Known rows:
bimu: .10,-.11,.06,.31,-.05,.02,.17,.00,.02,-.09,.20,-.08,-.02,.23,.00,-.06,.09,.06,-.08,-.02,.03,.14,.00,-.07,-.07,.01,-.09,-.07
driflor: -.11,.08,-.05,-.21,.03,-.04,.04,.11,.03,-.08,.16,-.07,-.07,-.28,.18,.10,.03,.12,-.10,.08,.01,-.25,-.04,.17,-.01,-.05,-.04,-.11
klibin: -.01,-.02,-.02,-.02,.05,-.06,-.13,-.03,.12,-.01,-.41,.15,.09,.04,-.01,-.01,-.08,-.12,-.10,-.09,.02,.09,.13,-.09,.04,-.15,.06,.03
nuvel: .01,.08,-.04,-.11,.04,.08,-.15,.05,-.15,.05,.01,.05,.00,-.22,.14,.08,-.02,.01,.00,.02,.01,-.12,-.06,.02,-.10,.09,.03,-.02
klegoser: .12,.21,-.03,-.75,-.37,-.22,-.02,-.11,.18,-.13,.15,.06,.13,.04,-.11,-.15,.21,-.64,.68,.08,.15,-.04,-.16,.21,-.33,-.61,-.10,.12
bukek: .17,.30,-.10,-.70,-.37,-.17,-.16,-.05,.05,-.10,.22,.02,.08,-.11,.03,-.10,.35,-.67,.49,.02,.20,-.23,-.20,.34,-.44,-.50,-.08,.11
dridok: -.08,.07,-.03,.10,.19,-.08,-.19,.02,.12,-.12,-.23,-.19,.26,-.03,.01,-.19,-.24,.03,-.19,-.06,-.07,.03,.27,.05,.11,-.14,.11,-.03
kigre: -.14,.19,-.01,-.18,.21,-.16,.05,.07,.29,-.36,.34,-.55,.18,-.29,.15,-.11,-.51,.33,-.16,.18,-.04,.12,.20,.23,.12,-.16,-.09,-.33
nikun: .05,.08,-.09,-.01,.02,-.01,-.29,.05,.08,.03,-.31,.13,.01,-.09,.21,.06,.01,-.02,-.32,-.15,.07,-.13,.09,.00,-.11,-.05,.05,-.03
stizoplas: .09,-.14,-.06,-.01,.05,.01,-.15,.12,.09,.09,-.32,.39,-.14,-.13,.27,.12,-.09,.10,-.31,-.24,.05,-.21,-.01,-.11,-.03,.05,.11,.02
reski: .06,.03,.00,-.25,-.23,-.07,.05,-.11,.13,-.09,.33,-.12,-.04,.08,-.13,-.25,.26,-.21,.34,-.04,.07,-.07,-.06,.26,-.16,-.17,-.08,.05
dipli: .17,-.20,.06,-.27,-.01,.00,.10,.00,.17,.08,-.11,.44,-.24,-.19,.13,.18,-.34,.24,.29,-.04,.04,.10,-.18,-.24,.09,.06,.01,-.04
stenon: -.13,-.15,.03,.08,.01,.02,.18,.01,-.06,.02,.28,-.17,-.07,.09,-.27,-.21,.25,.11,.12,-.04,-.13,-.27,-.04,.22,.22,.11,.06,.14
flogreplik: -.05,.04,.03,-.10,.06,.02,-.04,-.04,-.13,.04,-.10,.02,.08,-.10,-.11,.00,-.06,-.05,.21,.07,-.07,.02,.00,-.04,.08,-.02,.05,.08
poron: .00,-.08,-.03,-.25,-.03,-.03,.08,.11,.11,.00,.12,.20,-.25,-.22,.23,.19,.01,.26,-.12,.01,.05,-.25,-.19,.03,.03,-.04,-.05,-.09
zukodros: .18,.12,-.02,-.43,-.35,-.11,-.01,-.17,.15,-.13,.34,-.12,-.01,.11,-.13,-.30,.31,-.42,.49,-.07,.12,-.02,-.08,.28,-.31,-.30,-.13,.07
festas: .10,.02,-.03,-.17,.03,.05,-.14,.04,-.02,.04,.00,.20,-.12,-.32,.21,.19,-.16,.17,-.01,-.04,.07,-.05,-.11,-.06,-.12,.12,-.02,-.07
tetus: -.05,.06,-.03,.00,.11,.09,-.10,.08,-.31,.11,-.01,-.02,.07,-.22,.01,.03,.09,-.03,.07,.03,-.08,-.31,-.03,.08,.03,.11,.14,.11
kubron: -.03,.02,.02,-.12,.05,.01,-.04,-.02,-.09,.05,-.11,.02,.06,-.13,-.09,.00,-.08,.01,.25,.08,-.05,.04,.01,-.07,.07,-.03,.05,.06

Facts:
α(bafate, kestoklor); α(bafik, statros); α(beber, bogradril); α(bibun, griban); α(bimu, valan); α(bistubre, stomas); α(bogradril, napul); α(bragok, bafate)
α(braplur, gregul); α(brife, brifem); α(bubo, brife); α(bukek, kovom); α(buskem, greluvus); α(deska, beber); α(detri, dremezor); α(diba, buskem)
α(dipli, klasu); α(dirabru, poron); α(drastapur, stizoplas); α(drebrer, nikun); α(dremezor, flaskige); α(dridok, skoron); α(driflor, gaplu); α(fama, lofi)
α(faner, stenon); α(feleflol, pora); α(feplun, nenor); α(festas, diba); α(flaskige, rovol); α(flidro, plizas); α(flogreplik, greflak); α(ganor, paflokul)
α(gaplavom, nalu); α(gaplu, skozikur); α(gregibra, plonul); α(gregul, dridok); α(greluvus, zusto); α(griban, feplun); α(kestoklor, kudre); α(kigre, vule)
α(klasu, kluplak); α(klegoser, bukek); α(klibin, tatrol); α(kluplak, bafik); α(kovan, klevo); α(kovom, ziplom); α(kubron, kledrul); α(kudre, mefusus)
α(lofi, pedrir); α(luplemin, tresiler); α(luskik, braplur); α(mefusus, badepu); α(migirur, ratra); α(nalu, nuvel); α(namem, reski); α(naplan, rumim)
α(napul, drudalu); α(naskel, drastapur); α(nebos, plaklok); α(nefli, fleleklo); α(nenor, dipli); α(nikun, traskes); α(nivi, stokimok); α(nuvel, sozom)
α(paflokul, stapla); α(peklaklal, kovan); α(plaklok, klegoser); α(plegi, pozin); α(pleki, plegi); α(plibrar, garak); α(plidral, tuplo); α(plizas, faner)
α(plonul, rosti); α(plotogre, skofostu); α(plozil, zukodros); α(plutrom, bistubre); α(poron, plutrom); α(pozin, viru); α(ratra, bragok); α(reski, nefli)
α(rosti, nebos); α(rovol, brutram); α(rumim, luskik); α(sagem, trosen); α(sevirok, bibun); α(skedrin, zukliklun); α(skestupo, festas); α(skilik, zavol)
α(skobol, trizos); α(skofostu, klolan); α(skozikur, kigre); α(sozom, brabrir); α(stapla, luplemin); α(stizoplas, sagem); α(stokimok, sosor); α(stomas, naskel)
α(sulapim, kubron); α(tatrol, trefe); α(tegis, vastastes); α(toskuplen, gaplavom); α(traskes, plotogre); α(trefe, soske); α(tresiler, sulapim); α(tritro, grolin)
α(trizos, tegis); α(trodrur, flogreplik); α(trugrom, feleflol); α(tuplo, migirur); α(valan, skedrin); α(vastastes, detri); α(viru, plidral); α(vule, naplan)
α(zaral, nivi); α(zavol, skestupo); α(zibre, skobol); α(ziplom, plozil); α(zostok, gregibra); α(zukliklun, pleki); α(zukodros, namem); α(zusto, trobren)
ψ(badepu, b); ψ(bafate, a); ψ(bafik, b); ψ(beber, a); ψ(betrum, c); ψ(bibun, e); ψ(bimu, d); ψ(bistubre, e)
ψ(bogradril, c); ψ(brabrir, e); ψ(bragok, b); ψ(braplur, c); ψ(brife, b); ψ(brifem, b); ψ(brutram, d); ψ(bubo, d)
ψ(bukek, a); ψ(buskem, b); ψ(deska, b); ψ(detri, b); ψ(diba, a); ψ(dipli, b); ψ(dirabru, a); ψ(drastapur, a)
ψ(drebor, a); ψ(drebrer, c); ψ(dremezor, a); ψ(dridok, e); ψ(driflor, a); ψ(drudalu, a); ψ(fama, a); ψ(faner, b)
ψ(feleflol, d); ψ(feplun, c); ψ(festas, b); ψ(flaskige, c); ψ(fleleklo, b); ψ(flidro, c); ψ(flogreplik, b); ψ(flukesen, d)
ψ(ganor, d); ψ(gaplavom, d); ψ(gaplu, e); ψ(garak, a); ψ(gidrom, b); ψ(greflak, b); ψ(gregibra, d); ψ(gregul, a)
ψ(greluvus, a); ψ(greski, b); ψ(griban, a); ψ(grolin, a); ψ(kelatrem, c); ψ(kestoklor, e); ψ(kigre, a); ψ(klasu, a)
ψ(kledrul, c); ψ(klegoser, a); ψ(klevo, a); ψ(klibin, e); ψ(klolan, e); ψ(kluplak, c); ψ(kovan, a); ψ(kovom, a)
ψ(kubron, b); ψ(kudre, b); ψ(lofi, b); ψ(loplak, a); ψ(lugos, d); ψ(luplemin, d); ψ(luskik, a); ψ(mebre, d)
ψ(mefusus, a); ψ(migirur, b); ψ(nalu, d); ψ(namem, c); ψ(naplan, c); ψ(napul, b); ψ(naskel, c); ψ(nebos, e)
ψ(nefli, a); ψ(nenor, a); ψ(nikun, e); ψ(nivi, e); ψ(nuvel, b); ψ(paflokul, c); ψ(pedrir, d); ψ(peklaklal, e)
ψ(plaklok, c); ψ(plegi, a); ψ(pleki, b); ψ(plibrar, b); ψ(plidral, a); ψ(plizas, a); ψ(plonul, b); ψ(plotogre, b)
ψ(plozil, e); ψ(plupibrom, c); ψ(plutrom, a); ψ(pora, e); ψ(poron, a); ψ(pozin, a); ψ(raklo, b); ψ(ratra, c)
ψ(reski, a); ψ(rosti, d); ψ(rovol, d); ψ(rumim, a); ψ(sagem, b); ψ(sevirok, b); ψ(skedrin, a); ψ(skestupo, c)
ψ(skilik, a); ψ(skobol, e); ψ(skofostu, c); ψ(skoron, e); ψ(skozikur, c); ψ(soske, b); ψ(sosor, c); ψ(sozom, a)
ψ(stapla, a); ψ(statros, a); ψ(stenon, a); ψ(stizoplas, e); ψ(stokimok, a); ψ(stomas, a); ψ(sulapim, a); ψ(tatrol, d)
ψ(tegis, a); ψ(tetus, b); ψ(toskuplen, a); ψ(traskes, e); ψ(trefe, a); ψ(tresiler, b); ψ(tritro, d); ψ(trizos, c)
ψ(trobren, b); ψ(trodrur, c); ψ(trosen, a); ψ(trovon, a); ψ(trudruzir, e); ψ(trugrom, a); ψ(tuplo, b); ψ(valan, d)
ψ(vastastes, a); ψ(viru, c); ψ(vule, a); ψ(vupligem, d); ψ(zaral, c); ψ(zavol, a); ψ(zegiki, a); ψ(zibre, d)
ψ(ziplom, c); ψ(zostok, e); ψ(zukliklun, a); ψ(zukodros, a); ψ(zusto, b); τ(badepu, 400); τ(bafate, 629); τ(bafik, 740)
τ(beber, 321); τ(betrum, 629); τ(bibun, 629); τ(bimu, 629); τ(bistubre, 629); τ(bogradril, 486); τ(brabrir, 629); τ(bragok, 400)
τ(braplur, 629); τ(brife, 321); τ(brifem, 400); τ(brutram, 740); τ(bubo, 321); τ(bukek, 321); τ(buskem, 400); τ(deska, 629)
τ(detri, 802); τ(diba, 629); τ(dipli, 400); τ(dirabru, 740); τ(drastapur, 321); τ(drebor, 486); τ(drebrer, 70); τ(dremezor, 400)
τ(dridok, 400); τ(driflor, 321); τ(drudalu, 629); τ(fama, 740); τ(faner, 740); τ(feleflol, 629); τ(feplun, 802); τ(festas, 321)
τ(flaskige, 400); τ(fleleklo, 400); τ(flidro, 321); τ(flogreplik, 400); τ(flukesen, 70); τ(ganor, 70); τ(gaplavom, 400); τ(gaplu, 629)
τ(garak, 400); τ(gidrom, 400); τ(greflak, 400); τ(gregibra, 400); τ(gregul, 629); τ(greluvus, 400); τ(greski, 486); τ(griban, 70)
τ(grolin, 400); τ(kelatrem, 486); τ(kestoklor, 740); τ(kigre, 400); τ(klasu, 629); τ(kledrul, 629); τ(klegoser, 400); τ(klevo, 629)
τ(klibin, 400); τ(klolan, 629); τ(kluplak, 629); τ(kovan, 400); τ(kovom, 400); τ(kubron, 400); τ(kudre, 400); τ(lofi, 321)
τ(loplak, 629); τ(lugos, 629); τ(luplemin, 629); τ(luskik, 486); τ(mebre, 802); τ(mefusus, 321); τ(migirur, 400); τ(nalu, 400)
τ(namem, 629); τ(naplan, 629); τ(napul, 740); τ(naskel, 70); τ(nebos, 321); τ(nefli, 629); τ(nenor, 400); τ(nikun, 321)
τ(nivi, 321); τ(nuvel, 321); τ(paflokul, 740); τ(pedrir, 321); τ(peklaklal, 740); τ(plaklok, 400); τ(plegi, 400); τ(pleki, 70)
τ(plibrar, 400); τ(plidral, 740); τ(plizas, 629); τ(plonul, 486); τ(plotogre, 629); τ(plozil, 486); τ(plupibrom, 321); τ(plutrom, 400)
τ(pora, 486); τ(poron, 321); τ(pozin, 629); τ(raklo, 802); τ(ratra, 400); τ(reski, 629); τ(rosti, 321); τ(rovol, 486)
τ(rumim, 70); τ(sagem, 400); τ(sevirok, 740); τ(skedrin, 740); τ(skestupo, 321); τ(skilik, 486); τ(skobol, 400); τ(skofostu, 400)
τ(skoron, 629); τ(skozikur, 486); τ(soske, 400); τ(sosor, 400); τ(sozom, 321); τ(stapla, 740); τ(statros, 400); τ(stenon, 629)
τ(stizoplas, 321); τ(stokimok, 321); τ(stomas, 321); τ(sulapim, 486); τ(tatrol, 629); τ(tegis, 740); τ(tetus, 321); τ(toskuplen, 400)
τ(traskes, 486); τ(trefe, 629); τ(tresiler, 400); τ(tritro, 486); τ(trizos, 400); τ(trobren, 629); τ(trodrur, 321); τ(trosen, 802)
τ(trovon, 321); τ(trudruzir, 629); τ(trugrom, 400); τ(tuplo, 400); τ(valan, 400); τ(vastastes, 740); τ(viru, 629); τ(vule, 740)
τ(vupligem, 400); τ(zaral, 400); τ(zavol, 400); τ(zegiki, 400); τ(zibre, 629); τ(ziplom, 321); τ(zostok, 400); τ(zukliklun, 629)
τ(zukodros, 629); τ(zusto, 70)

Rows:
No name comes twice in this set of rows, the named rows included.
.12,-.32,.06,-.13,-.10,.00,.28,.02,.30,-.01,.28,.23,-.39,-.05,.07,-.01,-.06,.42,.09,-.14,.04,-.03,-.23,-.01,.11,.16,-.09,-.04  klasu
.12,.04,.00,-.12,-.09,-.12,.15,.03,.02,-.09,.02,.01,.13,.13,.05,.02,.01,-.27,.25,.10,.07,.07,-.09,-.10,-.14,-.30,-.05,-.01  gregibra
.23,.21,-.05,-.22,-.21,-.11,.01,.06,-.09,-.07,.17,.01,.15,.05,.20,.01,.19,-.47,.26,.01,.18,-.16,-.16,.07,-.42,-.37,-.03,.02  rosti
.14,.33,-.11,.28,.16,.02,-.34,.10,-.08,-.16,.02,-.48,.33,-.26,.33,-.08,-.49,.19,-.39,.00,.04,.08,.26,-.02,-.09,-.05,.06,-.23  skozikur
.00,-.04,.02,-.13,-.13,-.03,.10,-.07,.08,-.05,.32,-.15,-.05,.07,-.19,-.22,.27,-.07,.25,-.02,-.01,-.10,-.05,.24,-.01,-.05,-.04,.10  nefli
-.08,.10,.02,.10,.13,-.04,.08,.03,.21,-.29,.52,-.62,.05,-.16,.02,-.29,-.25,.35,-.15,.02,-.06,.06,.20,.33,.07,.04,-.08,-.22  gregul
.31,-.14,.00,.30,-.09,.11,-.04,-.03,.01,.12,-.03,.15,-.10,.18,.07,-.08,-.22,.12,-.12,-.25,.04,.20,-.03,-.24,.03,.23,.05,.03  kluplak
.17,.20,-.08,-.36,-.17,.00,-.27,-.06,-.07,-.01,-.02,.00,.08,-.29,.14,-.02,.06,-.22,.36,.02,.11,-.05,-.09,.09,-.32,-.18,-.01,.04  plonul
.04,.02,-.09,.02,.00,-.03,-.29,.03,.12,.00,-.36,.14,.03,-.15,.23,.02,-.01,.06,-.28,-.14,.06,-.12,.08,-.05,-.11,-.12,.04,-.01  traskes
.39,.46,-.14,-.30,-.35,-.06,-.37,-.10,-.20,.03,-.04,.05,.30,.07,.13,-.12,.11,-.86,.36,-.08,.22,-.07,-.03,.07,-.56,-.42,.03,.15  ziplom
.07,-.10,-.01,-.09,.01,-.06,-.08,.00,.30,.01,-.38,.33,-.05,-.02,.11,.04,-.22,.04,-.11,-.16,.05,.12,.03,-.18,.04,-.11,.03,.00  skobol
-.04,-.09,-.01,.34,.12,.04,-.11,-.01,-.03,.01,-.08,-.17,.12,.15,-.19,-.35,.08,.05,-.16,-.24,-.10,-.11,.20,.11,.14,.12,.16,.14  skoron
-.18,-.01,-.04,-.13,.07,-.01,.06,.14,-.17,.02,.13,-.05,-.05,-.15,-.01,.03,.22,.03,-.05,.07,-.08,-.51,-.06,.18,.09,-.02,.08,.07  trovon
.26,-.28,.02,.13,-.03,.03,-.04,-.04,.36,.03,-.15,.38,-.28,.08,.15,-.09,-.19,.23,-.23,-.38,.10,.13,-.02,-.17,.00,.21,-.01,-.04  bistubre

The same things again, as new rows of numbers:
Known rows:
driflor: -.24,.26,.02,-.32,.03,-.08,-.10,-.15,-.09,-.20,-.09,-.09,-.15,-.29
drastapur: -.01,.10,.21,.08,-.11,-.07,-.01,-.05,-.13,-.10,-.02,-.19,-.08,.01
lofi: .44,-.05,-.18,.14,-.24,-.02,-.27,-.07,-.14,-.03,.13,-.08,-.52,.51
stokimok: -.14,.15,.15,-.02,-.25,.09,-.17,-.05,.09,-.11,-.13,-.14,-.10,-.14
trugrom: -.15,-.27,-.14,-.39,-.04,-.04,.06,-.33,-.03,-.06,.07,-.18,-.24,-.20
klegoser: -.02,.02,.03,.08,-.05,-.18,.21,.07,-.16,-.01,.20,.00,.04,-.09
migirur: .03,-.17,-.21,.10,.02,-.17,.14,-.18,.02,.04,-.21,.08,-.17,.02
zaral: .05,-.12,.05,-.40,.26,.04,-.01,.23,-.02,.08,.10,-.18,-.12,-.25
plegi: -.12,-.11,-.02,-.02,-.07,-.11,.14,-.07,-.11,.00,.08,-.09,-.02,-.14
dridok: -.27,-.03,.00,.02,-.10,-.07,.09,-.08,.20,.19,-.10,.04,-.01,-.13
badepu: .03,-.23,-.13,.31,-.21,-.13,.02,-.15,.19,.17,-.35,.23,.07,.12
statros: -.04,-.19,.12,.20,-.41,.03,.15,.15,.28,.04,-.08,.02,.07,-.13
plonul: .09,.20,-.16,.24,.14,-.10,.04,-.01,-.10,-.12,-.13,.12,-.14,.07
lugos: .18,-.01,-.07,-.10,.15,.12,-.08,.07,-.15,.00,.01,-.19,.36,-.06
zibre: .29,.06,-.19,-.36,.21,.21,-.14,.18,-.13,-.10,.21,-.18,.00,-.09
bibun: -.04,.08,-.07,.03,.10,.20,.15,.06,.19,-.05,-.01,-.13,-.21,-.08
reski: -.09,.23,.00,.21,-.12,.03,.00,.03,.04,-.12,.18,.10,.19,.00
ganor: .16,.08,-.08,-.41,.32,-.15,-.05,.02,-.20,-.04,.22,-.05,.24,.02
detri: .17,.07,-.20,-.02,-.11,.00,.04,-.08,.15,.05,-.23,.25,-.27,.22

Rows:
No name comes twice in this set of rows, the named rows included.
-.34,.15,-.14,-.08,.23,-.30,-.01,-.25,-.21,.17,.29,.19,.01,.08  klibin
-.04,.13,-.05,.01,.23,-.02,-.19,-.11,-.30,.10,.18,.13,.55,.03  tatrol
.08,-.01,-.40,-.19,.13,.10,-.16,-.26,.05,-.20,-.03,.04,-.44,.13  deska
.30,.01,-.06,-.28,-.17,.09,-.06,-.06,-.14,-.21,.55,-.10,-.40,.41  fama
.01,.60,-.01,-.12,.04,.08,.29,.46,.30,-.07,.05,.15,-.36,-.11  peklaklal
-.22,.29,-.13,-.17,.19,-.22,.08,.02,-.05,.15,.30,.11,-.25,-.13  zostok
.06,.36,.08,.35,-.28,.20,.25,.53,.35,-.17,-.08,.12,.10,-.11  klevo
.07,-.04,-.18,.44,-.17,-.21,.06,.06,.11,.21,-.20,.32,.07,.18  fleleklo

The same things again, as new rows of numbers:
Known rows:
pedrir: .08,.03,-.10,-.03,.01,.04,-.12,-.07,-.04,-.02,-.08,.03,-.08,.05
nuvel: .08,.01,-.04,-.02,.09,.08,-.03,-.06,-.03,.05,-.12,-.05,.00,.07
ziplom: .16,-.23,.19,-.02,.04,-.17,-.12,.04,.01,.05,.00,-.04,-.12,-.22
statros: .06,.00,-.02,.09,-.07,-.07,-.11,-.08,.04,.01,.10,.13,-.04,-.01
zaral: .01,-.02,.09,.07,-.02,-.02,.10,.06,.01,-.05,.13,-.08,.01,-.06
plegi: -.06,.50,.24,.04,.04,.15,.13,.00,-.13,-.03,.14,.20,-.02,.04
migirur: -.04,.14,-.05,-.12,-.19,.30,.02,-.20,.08,-.05,.03,-.09,.11,.25
ratra: -.05,.09,-.01,-.07,-.39,.21,.06,-.14,.21,-.15,.21,-.13,.08,.04
grolin: .05,.01,.02,.06,-.06,-.06,-.05,-.05,.03,.00,.10,.07,-.04,.01
skozikur: -.19,-.08,.19,-.09,-.01,-.08,.15,.23,.01,-.06,-.01,-.29,.04,-.09
luskik: -.10,.04,-.06,.08,-.07,-.12,-.14,-.01,.06,.03,-.06,.17,.00,-.11
trefe: -.04,.02,.01,-.01,-.03,-.10,.02,-.01,.02,-.03,.03,.02,-.01,-.03
namem: .12,-.32,.41,-.21,-.03,-.22,-.19,.02,-.02,.10,.00,.05,-.09,-.19
trudruzir: .03,-.06,-.01,-.05,.03,.08,.03,.07,.03,.00,-.01,.07,.11,-.05
klevo: -.01,.02,-.01,.00,-.07,-.10,-.04,-.05,.04,.00,.04,.09,-.02,-.06
loplak: -.03,.02,.01,-.02,-.04,-.09,.03,-.01,.01,-.02,.03,.02,-.01,-.04
pozin: -.12,.46,.18,-.03,-.01,.11,.13,-.01,-.08,-.05,.07,.18,.01,.00
griban: -.05,.00,.01,-.02,.00,-.04,.04,.05,.03,.05,.05,-.09,-.14,-.06
brutram: .01,-.01,-.11,.00,-.03,.01,-.15,-.07,-.04,.01,-.10,.15,-.07,.05

Rows:
No name comes twice in this set of rows, the named rows included.
-.15,.48,.18,-.10,.15,.19,.18,.05,-.25,-.07,-.02,.16,.00,.13  bimu
-.11,.06,-.14,-.20,-.45,.15,.03,-.20,.26,-.15,.11,-.18,.08,.10  bafate
-.07,-.02,.05,.02,.00,.02,.10,.08,.03,.03,.09,-.11,-.08,-.15  drebrer
-.16,.01,-.04,-.07,.04,.00,-.04,.08,-.08,-.03,-.14,-.06,.00,.08  tritro
.03,.03,.02,.00,.00,-.07,.03,.03,.00,-.03,.02,-.11,-.09,-.04  poron
-.03,.21,-.01,-.08,-.12,.29,.05,-.16,.03,-.03,.02,-.02,.10,.23  tuplo
.02,-.05,.10,.06,-.03,-.03,.06,.05,.02,-.04,.14,-.06,.01,-.07  trizos
-.04,-.04,.01,-.04,.10,.04,.10,.04,-.07,.04,-.14,-.15,.02,.12  sevirok
.03,-.03,.07,.08,-.05,-.02,.01,.01,.03,-.03,.14,.01,.00,-.09  skofostu
-.02,.11,-.14,-.15,-.44,.19,-.02,-.21,.28,-.16,.09,-.22,.01,.07  mefusus
-.04,-.02,.02,.05,-.04,.01,.02,.03,.06,.06,.09,-.01,-.09,-.18  naskel
.02,-.04,-.08,-.03,.04,.03,-.09,-.13,-.02,.08,-.11,.12,.07,.05  trobren
-.06,.49,.20,-.01,.15,.23,.10,.01,-.25,-.04,.05,.22,-.02,.16  valan
-.12,.56,.27,.03,.07,.14,.17,.06,-.17,-.01,.04,.23,-.04,-.02  skedrin

